Here is a tiny trained network, its code and every weight. The questions are about switching its units off for an input and a target symbol, where a switched-off unit gives its printed mean instead of its output.

import numpy as np


def w(rows, s, z=0):
    codes = np.array(rows[::2]) - 128.0
    scale = np.full(codes.shape[1], s)
    scale[-1] = z or s
    return codes * scale


def f(y):
    return y / 2 * (1 + np.tanh(0.7978845608 * (y + 0.044715 * y**3)))


def softmax(a):
    e = np.exp(a - a.max(-1, keepdims=True))
    return e / e.sum(-1, keepdims=True)


def log_softmax(a):
    a = a - a.max(-1, keepdims=True)
    return a - np.log(np.exp(a).sum(-1, keepdims=True))


def net(x, mask):
    ids = ['ΓΞαζθπστφ'.index(c) for c in x.split()]
    T = len(ids)
    res = E[ids] + P[:T]
    r = res
    for j in range(3):
        rows = slice(4 * j, 4 * j + 4)
        q, k, v = (r @ M[0][rows].T for M in (Q, K, V))
        z = softmax(np.where(np.tri(T) > 0, q @ k.T / 4**0.5, -1e9)) @ v
        o = O[0][rows]
        res = res + np.where(mask[j], z, o[:, -1]) @ o[:, :-1]
    y = f(res @ A[0][:, :-1].T + A[0][:, -1])
    res = res + np.where(mask[3:27], y, B[0][:, -1]) @ B[0][:, :-1]
    return log_softmax(res[-1] @ U[:, :-1].T + U[:, -1])


Q, K, V, O, A, B = {}, {}, {}, {}, {}, {}
E = w([
[88,147,79,128,95,58,141,134,141],'Γ',
[163,124,13,128,135,141,98,61,168],'Ξ',
[99,54,157,153,108,23,181,93,105],'α',
[80,87,124,148,118,76,223,142,117],'ζ',
[88,184,82,99,124,114,183,186,143],'θ',
[92,186,141,100,111,173,119,1,138],'π',
[160,167,126,109,102,55,139,152,133],'σ',
[142,145,106,118,82,26,142,132,148],'τ',
[161,102,158,132,99,25,144,110,129],'φ',
],0.013)
P = w([
[117,91,135,126,1,129,51,85,60],'0',
[142,138,112,140,80,81,186,90,90],'1',
[160,82,147,64,77,117,169,146,142],'2',
[146,157,123,116,143,81,185,102,95],'3',
[127,105,140,41,144,96,139,147,129],'4',
[155,110,155,99,139,124,165,156,186],'5',
[148,173,139,125,191,87,179,116,123],'6',
[114,130,141,42,202,78,126,148,122],'7',
[118,105,156,79,175,111,128,178,200],'8',
[147,131,170,157,169,132,165,177,244],'9',
[137,174,151,163,218,88,171,143,173],'10',
],0.0086)
Q[0] = w([
[111,102,131,132,163,156,151,122,122],'H1',
[127,144,140,118,147,118,119,118,154],'H1',
[112,141,106,111,124,131,159,137,134],'H1',
[139,142,125,120,141,138,137,151,126],'H1',
[131,118,150,143,141,143,106,118,117],'H2',
[111,138,134,136,115,130,119,136,121],'H2',
[130,130,135,121,154,118,134,123,149],'H2',
[123,134,130,131,139,163,122,132,115],'H2',
[150,102,130,117,144,167,104,157,57],'H3',
[133,122,133,169,118,149,161,123,203],'H3',
[142,227,115,254,196,83,155,90,109],'H3',
[134,149,144,226,84,149,128,147,144],'H3',
],0.041)
K[0] = w([
[108,89,130,149,160,154,141,133,112],'H1',
[156,129,117,129,143,129,115,138,127],'H1',
[111,125,89,119,111,162,150,132,108],'H1',
[122,144,129,130,146,149,119,134,140],'H1',
[119,137,146,112,117,125,135,96,140],'H2',
[123,133,143,142,147,128,117,132,134],'H2',
[137,118,108,136,140,142,124,132,123],'H2',
[121,138,133,120,120,146,137,129,120],'H2',
[165,174,104,174,76,118,178,107,100],'H3',
[88,95,118,57,114,107,89,142,144],'H3',
[146,83,191,198,60,209,111,187,252],'H3',
[114,76,126,92,59,164,102,141,99],'H3',
],0.037)
V[0] = w([
[154,94,127,112,144,160,161,112,61],'H1',
[148,78,64,160,122,76,118,216,91],'H1',
[209,58,12,141,181,159,108,112,130],'H1',
[139,55,149,142,121,96,126,90,92],'H1',
[183,70,4,142,150,143,121,193,87],'H2',
[154,110,95,137,174,143,107,101,159],'H2',
[108,184,114,80,161,226,145,55,181],'H2',
[58,168,201,117,106,46,146,163,179],'H2',
[158,202,132,116,51,55,86,122,97],'H3',
[219,147,217,113,155,74,153,143,133],'H3',
[93,32,21,153,143,78,136,81,145],'H3',
[135,91,227,125,132,102,105,21,138],'H3',
],0.015)
O[0] = w([
[151,131,168,128,134,107,87,149,159,108],'H1',
[34,122,122,122,171,165,146,198,163,99],'H1',
[95,6,169,168,179,92,119,151,205,92],'H1',
[167,143,76,125,131,114,92,162,183,160],'H1',
[72,49,91,217,152,118,74,110,166,90],'H2',
[96,105,121,136,152,93,159,117,168,108],'H2',
[74,120,122,55,175,159,191,202,166,157],'H2',
[179,217,87,132,96,104,133,120,51,171],'H2',
[141,182,121,177,105,126,204,90,142,253],'H3',
[140,120,165,201,124,197,133,162,209,128],'H3',
[130,188,164,142,242,105,110,88,52,204],'H3',
[217,63,74,162,159,183,150,168,75,234],'H3',
],0.011,0.0063)
A[0] = w([
[138,127,131,156,135,151,149,128,141,104],'N1',
[92,107,123,140,98,125,133,124,162,135],'N2',
[118,156,147,148,131,134,122,104,131,116],'N3',
[83,98,129,131,114,126,99,125,142,3],'N4',
[137,116,127,149,86,168,79,42,101,140],'N5',
[160,137,112,123,134,117,147,134,109,145],'N6',
[136,131,133,117,89,117,128,134,104,117],'N7',
[115,80,168,169,95,99,131,109,92,172],'N8',
[112,125,113,125,162,117,126,124,142,215],'N9',
[121,116,125,126,176,117,109,124,119,178],'N10',
[141,94,130,163,93,135,80,34,114,78],'N11',
[109,130,135,148,133,107,149,122,160,146],'N12',
[148,120,120,138,116,132,107,122,129,107],'N13',
[99,161,87,144,130,134,101,180,123,106],'N14',
[147,135,139,144,98,159,126,130,126,62],'N15',
[106,112,129,103,170,113,83,143,107,61],'N16',
[120,99,139,159,152,159,112,161,139,40],'N17',
[126,150,105,144,133,121,128,130,125,116],'N18',
[124,150,128,126,105,139,93,125,119,59],'N19',
[138,117,123,117,136,143,121,87,146,162],'N20',
[142,95,131,158,81,163,71,7,102,136],'N21',
[151,127,115,152,125,93,93,122,142,169],'N22',
[97,99,147,150,152,142,100,153,137,114],'N23',
[123,124,108,144,134,137,129,135,164,39],'N24',
],0.021,0.0054)
B[0] = w([
[175,92,109,147,146,108,51,120,172,171],'N1',
[151,153,24,62,180,137,160,78,158,172],'N2',
[154,87,108,130,115,147,125,142,95,182],'N3',
[145,81,171,172,70,78,81,91,118,158],'N4',
[141,140,82,219,116,39,131,123,141,214],'N5',
[91,94,135,144,94,127,133,119,171,253],'N6',
[172,127,133,161,203,146,66,134,115,206],'N7',
[118,92,144,116,143,106,80,191,110,147],'N8',
[173,147,186,171,44,169,186,129,56,190],'N9',
[90,169,74,134,162,73,163,158,107,181],'N10',
[99,168,120,173,129,112,182,90,172,182],'N11',
[109,151,117,133,116,89,57,163,100,183],'N12',
[166,146,138,138,105,138,140,107,137,150],'N13',
[133,151,145,89,117,157,148,116,162,143],'N14',
[69,162,146,94,158,124,137,123,101,180],'N15',
[126,26,127,95,166,150,84,47,173,165],'N16',
[74,113,161,109,66,81,106,47,130,177],'N17',
[146,137,169,77,152,134,131,135,127,178],'N18',
[122,84,128,157,122,147,170,115,171,165],'N19',
[102,162,126,112,120,119,147,170,149,152],'N20',
[126,76,153,7,139,171,59,184,87,211],'N21',
[130,156,137,105,123,195,180,106,114,173],'N22',
[219,194,107,114,152,217,172,171,136,176],'N23',
[72,101,201,168,180,149,114,192,125,162],'N24',
],0.018,0.023)
U = w([
[214,98,114,159,131,116,93,198,61,166],'Γ',
[192,178,57,254,139,121,193,82,143,190],'Ξ',
[172,166,135,81,141,220,142,142,108,169],'α',
[122,149,120,113,55,90,105,91,111,90],'ζ',
[110,107,148,130,129,95,125,80,91,54],'θ',
[103,127,180,153,111,106,95,112,118,51],'π',
[127,152,158,150,88,103,130,175,70,110],'σ',
[127,137,92,137,156,117,119,131,138,2],'τ',
[139,46,113,145,62,125,155,139,148,212],'φ',
],0.0055,0.0035)

Each question gives the input, a string of symbols that net reads in full, and the target symbol t.
The units are the heads (4 rows each of Q, K, V and O) and the neurons (one row each of A and B). Each row of codes is followed by its name. A weight is (code - 128) times the scale printed after its matrix; where a second scale follows, it is the last column's (O, A, B and U).
mask holds one flag per unit, heads first, then neurons. A switched-off unit (its flag False) gives its mean, the last column of its rows in O or B, instead of its output. The means were averaged over made-up inputs and are rounded, as every weight is.
A unit's drop is (log p(t) with every unit on - log p(t) with that unit switched off) / (log p(t) with every unit on - log p(t) with every unit switched off).
The circuit of an input: a set's keep is (log p(t) with only the set's units on - log p(t) with every unit switched off) / (log p(t) with every unit on - log p(t) with every unit switched off). Starting from the 12 units with the biggest drops (on a tie, the unit counted first), units are removed one at a time, each time the one whose removal leaves the highest keep (on an exact tie, the one counted first), for as long as the keep stays at least 0.8.
units of the circuit, in order: the units of the circuit, biggest drop first
most important unit: the unit with the biggest drop
top k neurons: the k neurons with the biggest drops, biggest first
heads that matter: for each layer, one digit per head in row order, 1 if its drop is at least 0.15 and else 0, layers parted by /
input θ τ π, target Γ: heads that matter => 000
input σ Ξ Ξ Ξ π ζ Γ α α, target Ξ: top 3 neurons => (N23; N21; N10)
input φ π π π ζ θ π π Ξ Γ, target θ: units of the circuit, in order => (H3; N16)
input θ α α π φ φ θ Ξ φ, target θ: top 2 neurons => (N16; N23)
input α Ξ θ σ θ ζ, target ζ: units of the circuit, in order => (H3; N2; N12)
input π Ξ α, target θ: units of the circuit, in order => (H3; N16)
input Ξ σ α, target τ: top 4 neurons => (N2; N9; N23; N12)
input ζ π τ θ, target Γ: heads that matter => 110
input Ξ π φ Γ ζ φ π Ξ φ, target α: top 2 neurons => (N5; N23)
input Ξ σ Γ φ π, target π: units of the circuit, in order => (N17; H3; H1; N24)
input θ θ φ π Ξ π θ, target φ: units of the circuit, in order => (H3; H2; N7)
input φ α Γ Ξ π θ π, target ζ: heads that matter => 101
input π ζ θ π θ Ξ α, target θ: units of the circuit, in order => (N16; H3)
input φ α θ π, target Γ: units of the circuit, in order => (N21; H2; N5)
input Ξ θ θ π θ Γ θ τ, target ζ: top 2 neurons => (N2; N4)
input θ θ θ θ, target α: top 2 neurons => (N5; N14)
input π π θ τ Γ τ τ π τ, target Ξ: heads that matter => 010
input φ α ζ π ζ, target Ξ: most important unit => H1
input α θ α τ σ ζ θ τ Ξ θ, target θ: heads that matter => 001
input Ξ σ π, target τ: top 2 neurons => (N2; N5)
input θ ζ θ π α Γ θ π, target Ξ: units of the circuit, in order => (N21; H2)
input θ Ξ Ξ π φ Ξ θ τ, target ζ: most important unit => N4
input ζ Ξ Ξ ζ τ θ Γ π Ξ, target φ: most important unit => N17
input π Ξ α τ π π α, target φ: units of the circuit, in order => (H3; N7; H2)
input τ α Γ Ξ π, target θ: top 2 neurons => (N16; N23)
input π π π α θ ζ, target Γ: heads that matter => 011
input σ α θ Ξ π φ, target φ: units of the circuit, in order => (N7; H2)
